Each row was made from one small tree. The marks that hang from a mark follow it in brackets, in the order of their numbers. Every link used is in the known rows. Write each row's tree.
(in the rows, 128 means zero)
Known rows
q446[q143[q181]]: [129 114 156 105 116 107 117 106 132  96 126 139 117 105 110 130 130 133
  93 110 112 134 171 128 149 110 164 127 113  96 149 148 112 126]
q862[q332 q735[q446[q143[q181]]]]: [176 143 115 108 136 120 164 117 120 137 121 145 126 115 158 135 121 144
  86  83  88 127 132  77 152 119 137  59 130  83 186 109 110 164]
q329[q446[q143[q862[q332[q949]]]] q734]: [137 142 136 132 116  94 201  45 122  93 162 145 123 120  98 153 146  46
  87 143 130 141 103  87  89 158 123 106 105  98 113 189  95 148]
q154[q734]: [114 135 147 101 119 125 158 113 109 137 133 141 147 120 114 151 142 103
 157 133 148 125 134 107 119 153 129 140 125 101 143 123 114 133]
q332[q949[q748]]: [148  99 111 130 140 117 133 159 138 147 148 108 136 147 134 142 133  87
 109 138 124 119 131 115 116 116 109  88  93 117  85 135 142 137]
q329[q446 q734[q154]]: [142 127 120 103 114 113 165  73 119  99 149 187 136 118 146 176 157 100
 164 165 130 137  85 116 113 186 137  86 149 101 128 160  79 123]
q332[q949[q748[q181]]]: [154 105 111 135 135  95 119 144 142 148 132 106 145 140 109 162 123 113
  85 131 129 119 136 138 136 125 127  91 108 120  67 131 149 146]
q446[q143[q181] q329[q734[q154[q949]]]]: [112 112 181  77 157  87 138  70 148 114 167 182 133 121  80 143 146  97
  99 123 119 177 127 104 143  69 175 114 128  61 123 152  96 121]
q862[q332[q949[q748]] q735[q446[q329]]]: [170 121  85 126 178 124 180 153 127 197 156 113 136 159 162 137 116 128
  80 118  99 135  92  49 133  93 101   9 113  89 108  99 146 168]
q734[q154[q183 q949] q735[q446]]: [168  97  83  70 149 168 146 107 115 158 149 174 131 119 169 176 113  90
 150  87 130 137 134  99 113  80 151  64 129 114 135  95 116 107]
q949[q748[q181]]: [153 116 112 127 107  93 105 148 129 111 121 116 152 133 123 156 128 150
 115 126 124 127 135 153 143 130 148  86 125 119 101 129 144 157]
q862[q332 q735]: [174 158 117 153 146  98 175 132 130 129 127 129 129 121 141 133 126 124
 111 107  91 133 102  96 131 140 117  80 138 103 157 118 127 150]
q183[q143[q862] q181]: [133 175 136 114 125 119  88 119  75  68 127 130 102 124 127 103 137  66
 143 139 101 122 131 173 131  75 161 170 105 122 165 120 121 103]
q154[q183[q143 q446] q734 q949[q748[q181]]]: [128 159 172  79 106 100 154  87 105 154 158 137 172 114 107 164 132   4
 167 133 146 136 135 137 110  95 165  69  94  91 150 174 103 137]
q143[q862[q735]]: [159 121  94 131 134 123 146 121  91 112 107 148 122 118 140 142 131  71
  96 127 134 131 124 127 116 147 124 141 114 136 155 100 103 153]
q735[q446]: [128 121  97 105 126 165 127 124 120 164 124 132 131 139 157 138 120 143
 135 119 134 114 124 105 131 124 120 102 137 128 136 106 127 145]
q154[q183]: [135 149 105 120 138 135 146 108 119 167 128 125 121 119 119 131 112 101
 143 134 130 141 136 142 117 110 128 104 126 113 140 132 145 118]
q143[q181]: [141 113 136 115 128 124 124 114 126 123 113 134 129 116 130 123 139 148
 104 126 124 111 158 145 141 136 143 146 141 107 139 126 116 112]
q183[q181 q446[q329[q734[q154 q735]]] q748]: [136 134 158  92 114 114 147  68 115 108 192 146 167 121 144 177 153  91
 183 158  83 177  77 108 138  29 184  75 129 102 125 145  84  98]
q735[q446[q143[q862] q329]]: [ 97 122 122  77 135 165 122 103 115 141 141 128 105 136 123 123 108 123
  89 122 142 157 136  94 136  64 149 121 116 115 126 120 123 162]
q734[q735]: [155  98 110 119 124 130 136 129 123  97 141 145 127 113 142 153 125 167
 117 111 134 125 140 133 121 121 145  97 129 160 105 111 127 122]
q734[q154[q183]]: [135 139 102  94 144 140 130 102 121 140 122 150 112 121 140 148 120 102
 171 128 112 149 132 139 130  91 145 122 137  88 141 126 120 104]
q183[q143]: [122 153 155 113 125 120 105 124 125  96 125 144 109 129 134 104 127 122
 145 124 122 114 127 149 140 105 136 114 115 140 129 139 125 109]
q446[q143[q862]]: [116 125 134 111 110 122 125 106 115  84 127 130 104 116 109 132 123  88
  94 112 128 150 154 121 115  97 154 164  93 117 140 142 109 148]
q154[q183[q181] q734[q329 q735[q446]] q949]: [189 137 130  79 167 187 173 116  49 171 168 144 176 111  90 192 123  48
 154 109 135 148 127  88 104  91 169  87 121  71 173  93 126  72]
q862[q332[q949[q748[q181]]] q735]: [196 137 102 157 153  69 166 144 137 157 128 111 145 132 129 158 124 115
  67 107  97 123 106 103 136 133 114  42 120  96 112 119 143 165]
q862[q332[q949] q735]: [178 143 113 155 168 101 185 131 133 162 130 122 128 130 134 134 125  99
  83 106  97 124 104  83 124 129  99  74 125 103 132 112 136 144]
q862[q332[q949] q735[q446[q143 q329[q734]]]]: [157 146 114 116 174 110 192  96 135 184 159 148 126 142 114 151 115 116
  70 110 104 154  78  42 137  95 107  21 120  89 125 118 128 177]
q154[q734 q949[q748]]: [134 106 156  99 121 103 162 152 108 143 163 130 177 140 114 160 155  29
 158 116 147 129 131  84  86 146 132 106  93  88 135 137 115 140]
q154[q183[q181 q446 q748]]: [141 176 135 115 115 134 148  85  96 168 158 104 158 118 134 147 125  47
 192 158  82 156 121 124 122  42 158 106 106  98 181 159 121  89]

Write each row's tree
[159  97  81  90 119 137 147  93 115 103 139 200 137 127 165 188 139 140
 160 117 140 133  95 109 122 136 134  68 154 124 112  99  95 145]  q329[q734[q154 q735[q446]]]
[172  94  79 103 134 150 145 111  81 137  95 159 122 112 162 142 138 100
  75 123 134 106 148 126 135 151 127 134 137 117 182  84  89 151]  q143[q181 q862[q735[q446]]]
[125 145 144 121 138 149 174  88 133 186 162 122 149 116 118 144 113  23
 133 122 130 149 127 116  98  81 140 103 110 113 159 165 109 121]  q154[q183[q446] q949]
[160  94 120  73 117 128 151 113 135  93 185 156 140 107 164 194 117  34
 153  90 112 168 145 105 100  45 188  33  86  91 124 149  93 128]  q734[q154[q183[q446[q143]] q949[q748]] q735]
[159 103 127 106 119 100 175  96 117  98 172 181 159 132 142 183 168  40
 164 152 129 134  88  94  93 180 135  57 123  92 124 166  73 130]  q329[q446 q734[q154[q949[q748]]]]
[155 127  95 109 154 130 165 107 102 179 139 173 144 134 144 157 132 125
 116 140 140 146  74  86 138 141 110  32 147 128 141  89 117 173]  q862[q735[q446[q329[q734]]]]
[158 103  87 111 117 132 159 100 108 129 149 177 145 124 150 177 134 139
 132 128 150 120 100 116 114 155 114  56 140 151 109 106 113 157]  q329[q734[q735[q446]]]
[142 123 163 102 129 165 165  96  88 114 143 145 157 112 104 167 141  96
 138 157 154 135 114  87 124 186 153 122 136  83 134 150  86  93]  q154[q734[q329[q446]]]
[114 105 159  79 147  98 137  58 126  99 158 178 121 118  76 143 150  66
  87 120 132 174 137 113 129  70 177 163 123  62 122 153  88 130]  q446[q143[q181 q862] q329[q734[q154[q949]]]]
[185  75 160  93 133 146 184 134  83  90 187 150 182 118 115 201 149  59
 125 125 156 134 122  66  91 180 163  57 102  97 110 146  88  98]  q154[q734[q329[q446] q735] q949[q748]]
[135 110 164  90 106 119 148  87 117  87 138 142 123 105 127 141 143 119
  94 134 121 127 158 114 136 159 167  93 121 103 152 179  93 109]  q329[q446[q143[q181]]]
[115 131 115 100 146 151 145  95 121 187 151 152 135 150 125 134 125 147
 130 148 149 145  90  98 134 111 116  76 150 123 110 112 128 154]  q735[q446[q329[q734]]]
[ 98 136 123  93 137 152 142  96 128 144 145 114 104 139 126 110 106 139
  84 105 127 155 130  76 131  58 146 120 114  90 130 128 132 169]  q735[q446[q143[q862[q332]] q329]]
[173 155 113 106 168 165 102 117  93 114 135 139 131 108 112 159 113  91
 172 136  81 171 112 133 152  61 182 134 142  46 155 115 119  55]  q734[q154[q183[q181]] q329]
[113 146 184  64  87 117 184  40 109 158 151 138 164  97 111 161 136  33
 174 138 114 159 163  94 117  72 163 115  90  67 187 180  84 110]  q154[q183[q446[q143[q181]] q748] q734]
[140 154 171  84 138 100 116  71 121 143 127 162 143 129 110 144 132  54
 167 107  97 145 127 135 138  49 156 120 116 105 140 150 130  75]  q734[q154[q183[q143 q748[q181]] q949]]
[161 107 130  99 115 110 160  81  88  74 123 161 113  94 136 155 143  76
  63 137 129 128 151 114 128 172 163 104 113 113 173 155  73 132]  q329[q446[q143[q181 q862[q735]]]]
[169 153 115 118 154 110 146 162  89 165 170 102 159 130 110 141 131  12
 162 132  96 148 137 129  94  74 151  77  91  79 168 133 153 105]  q154[q183[q181] q949[q748]]
[119 147 141 127 116 108 145 103 135  84 130 116 102 120 108 116 120  98
  93  94 108 152 145 106 113  93 148 167  97  95 143 151 120 150]  q446[q143[q862[q332]]]
[144 122 117 142 129 114 147  99 121 111 112 122 113 116 128  99 140 130
  80 108 113 114 158 133 122 114 132 205 140  81 149 134 112 118]  q143[q181 q862[q332]]
[139 108 129  82  99 100 156  41 103  53 133 197 117  97 124 172 164  68
 117 146 126 145 132 122 118 168 169 126 133  77 147 171  51 127]  q329[q446[q143[q181 q862]] q734[q154]]
[130 139 153 113  99 104 172  63 117  88 159 164 132 111 108 163 146  83
 126 155 138 146 106  97 110 184 144  65 119 122 138 184  91 145]  q329[q446[q143] q734]
[137 119 141 119 133 101 146  88 138 100 130 118 102 116  96 117 128  91
  50 102 105 131 171 108 121  89 150 179 104  74 133 149 116 129]  q446[q143[q181 q862[q332[q949]]]]
[147 115 107 144 146 116 158  98 133 138 116 114 112 124 117 107 137 106
  50 116 119 104 161 128 120 111 117 201 123  84 121 134 121 116]  q143[q181 q862[q332[q949]]]
[172  95 122  91 132 191 119 123 108  79 146 150 128 114 134 174 101 168
  95  95 129 146 130  92 149 102 171  70 122 121 110 110 111 117]  q734[q329 q735[q446[q143]]]
[187  92 138 111 126 152 158  78 101  33 146 139 115  91 122 161 124 150
  54 107 119 142 151 100 133 135 191 119 125  95 120 161  86  86]  q734[q329[q446[q143[q181 q862[q332]]]] q735]
[156 102 103 108 122 107 145  92 123  80 146 193 133 116 141 184 147 134
 159 120 131 141  99 130 119 137 140  86 147 125 101 115 101 129]  q329[q734[q154 q735]]
[130 132 186  93 115 117 176  55 131 167 167 123 164 113 103 144 129   7
 128 109 100 159 156  94 111  40 162 109  82  90 177 192  97  98]  q154[q183[q446[q143[q181]] q748] q949]
[185 106  79 125 159 133 173 103 104 163 106 139 123 125 155 133 131  90
  43 106 115  99 139  93 131 125 107 133 130  90 157  96 105 145]  q143[q181 q862[q332[q949] q735[q446]]]
